Below are the code and all the weights of a small trained network. Each question names an input and a class and asks about switching units off, where a switched-off unit gives its printed mean instead of its output.

import numpy as np


def w(rows, s, z=0):
    codes = np.array(rows[::2]) - 128.0
    scale = np.full(codes.shape[1], s)
    scale[-1] = z or s
    return codes * scale


def norm(h):
    return h / np.sqrt((h * h).mean(-1, keepdims=True) + 1e-5)


def f(y):
    return np.maximum(y, 0)


def log_softmax(a):
    a = a - a.max(-1, keepdims=True)
    return a - np.log(np.exp(a).sum(-1, keepdims=True))


def net(x, mask):
    res = np.array(x, float).reshape(1, 6) / 4 @ E
    u = 0
    for l in range(4):
        y = f(norm(res) @ A[l][:, :-1].T + A[l][:, -1])
        res = res + np.where(mask[u : u + 5], y, B[l][:, -1]) @ B[l][:, :-1]
        u += 5
    return log_softmax(norm(res)[-1] @ U[:, :-1].T + U[:, -1])


A, B = {}, {}
E = w([
[132,124,234],'x0',
[153,162,137],'x1',
[106,94,145],'x2',
[255,90,129],'x3',
[91,77,139],'x4',
[142,154,117],'x5',
],0.007)
A[0] = w([
[69,4,151,210],'0.n1',
[234,127,185,106],'0.n2',
[144,203,153,144],'0.n3',
[197,69,75,6],'0.n4',
[139,2,74,67],'0.n5',
],0.0071,0.0025)
B[0] = w([
[242,225,67,252],'0.n1',
[101,178,157,238],'0.n2',
[34,112,70,191],'0.n3',
[255,151,168,179],'0.n4',
[52,188,103,191],'0.n5',
],0.0051,0.0036)
A[1] = w([
[120,171,162,57],'1.n1',
[38,118,77,92],'1.n2',
[87,211,98,245],'1.n3',
[146,193,75,6],'1.n4',
[207,9,129,95],'1.n5',
],0.012,0.0013)
B[1] = w([
[102,174,117,171],'1.n1',
[165,92,127,215],'1.n2',
[188,125,152,254],'1.n3',
[162,26,117,203],'1.n4',
[208,253,153,177],'1.n5',
],0.0058,0.007)
A[2] = w([
[213,248,155,224],'2.n1',
[149,2,52,129],'2.n2',
[18,125,66,98],'2.n3',
[206,117,99,4],'2.n4',
[52,167,123,176],'2.n5',
],0.008,0.0015)
B[2] = w([
[86,1,81,254],'2.n1',
[25,120,74,190],'2.n2',
[187,195,238,149],'2.n3',
[89,119,199,182],'2.n4',
[173,172,156,153],'2.n5',
],0.0086,0.008)
A[3] = w([
[116,207,133,186],'3.n1',
[176,145,118,124],'3.n2',
[120,114,188,1],'3.n3',
[199,168,126,167],'3.n4',
[145,82,253,16],'3.n5',
],0.012,0.0018)
B[3] = w([
[215,188,164,165],'3.n1',
[113,161,175,152],'3.n2',
[170,111,1,168],'3.n3',
[78,230,216,162],'3.n4',
[90,160,58,253],'3.n5',
],0.01,0.0051)
U = w([
[126,151,127,250],'0',
[197,254,240,255],'1',
[116,196,49,1],'2',
[114,111,134,52],'3',
[123,124,125,4],'4',
[117,119,161,70],'5',
],0.0083,0.0027)

Each question gives the input, the list of numbers given to net, and the class t.
The units are the neurons (one row each of A and B). Each row of codes is followed by its name. A weight is (code - 128) times the scale printed after its matrix; where a second scale follows, it is the last column's (A, B and U).
mask holds one flag per neuron, layer by layer. A switched-off neuron (its flag False) gives its mean, the last column of its row in B, instead of its output. The means were averaged over made-up inputs and are rounded, as every weight is.
A unit's drop is (log p(t) with every unit on - log p(t) with that unit switched off) / (log p(t) with every unit on - log p(t) with every unit switched off).
The circuit of an input: a set's keep is (log p(t) with only the set's units on - log p(t) with every unit switched off) / (log p(t) with every unit on - log p(t) with every unit switched off). Starting from the 12 units with the biggest drops (on a tie, the unit counted first), units are removed one at a time, each time the one whose removal leaves the highest keep (on an exact tie, the one counted first), for as long as the keep stays at least 0.8.
units of the circuit, in order: the units of the circuit, biggest drop first
k most important neurons: the k neurons with the biggest drops, biggest first
k most important neurons of layer l: the k neurons of layer l with the biggest drops, biggest first
drop when u is switched off: that unit's drop, to one decimal
input [0,-5,8,8,-3,1], class 1: units of the circuit, in order : [1.n5; 3.n4]
input [-1,-5,5,6,1,1], class 1: units of the circuit, in order : [1.n5]
input [-1,-3,-4,6,-5,-5], class 1: 2 most important neurons : [1.n5; 2.n2]
input [3,3,-4,-3,-8,-7], class 5: units of the circuit, in order : [2.n1; 3.n5]
input [4,-6,5,7,0,-1], class 1: 3 most important neurons : [1.n5; 2.n2; 3.n4]
input [3,4,-8,4,-6,0], class 3: 2 most important neurons : [2.n1; 0.n1]
input [7,4,-2,-5,0,7], class 2: 4 most important neurons : [3.n3; 2.n2; 1.n3; 3.n5]
input [7,1,5,-6,-3,-5], class 2: 3 most important neurons : [3.n5; 3.n3; 0.n1]
input [-7,5,1,-8,-3,6], class 1: 2 most important neurons : [2.n1; 2.n3]
input [1,2,0,7,7,3], class 1: 3 most important neurons : [1.n5; 2.n2; 3.n4]
input [7,-4,5,5,-6,1], class 2: 2 most important neurons : [3.n5; 2.n1]
input [3,-5,-1,7,-4,-3], class 1: drop when 2.n2 is switched off : 1.1
input [1,-2,4,7,4,2], class 1: drop when 2.n2 is switched off : 0.5
input [8,-3,-6,3,-1,2], class 2: units of the circuit, in order : [3.n5]
input [2,-4,-4,-6,6,-5], class 1: drop when 0.n2 is switched off : 0.0
input [7,-4,6,8,5,-1], class 1: 2 most important neurons of layer 0 : [0.n1; 0.n3]
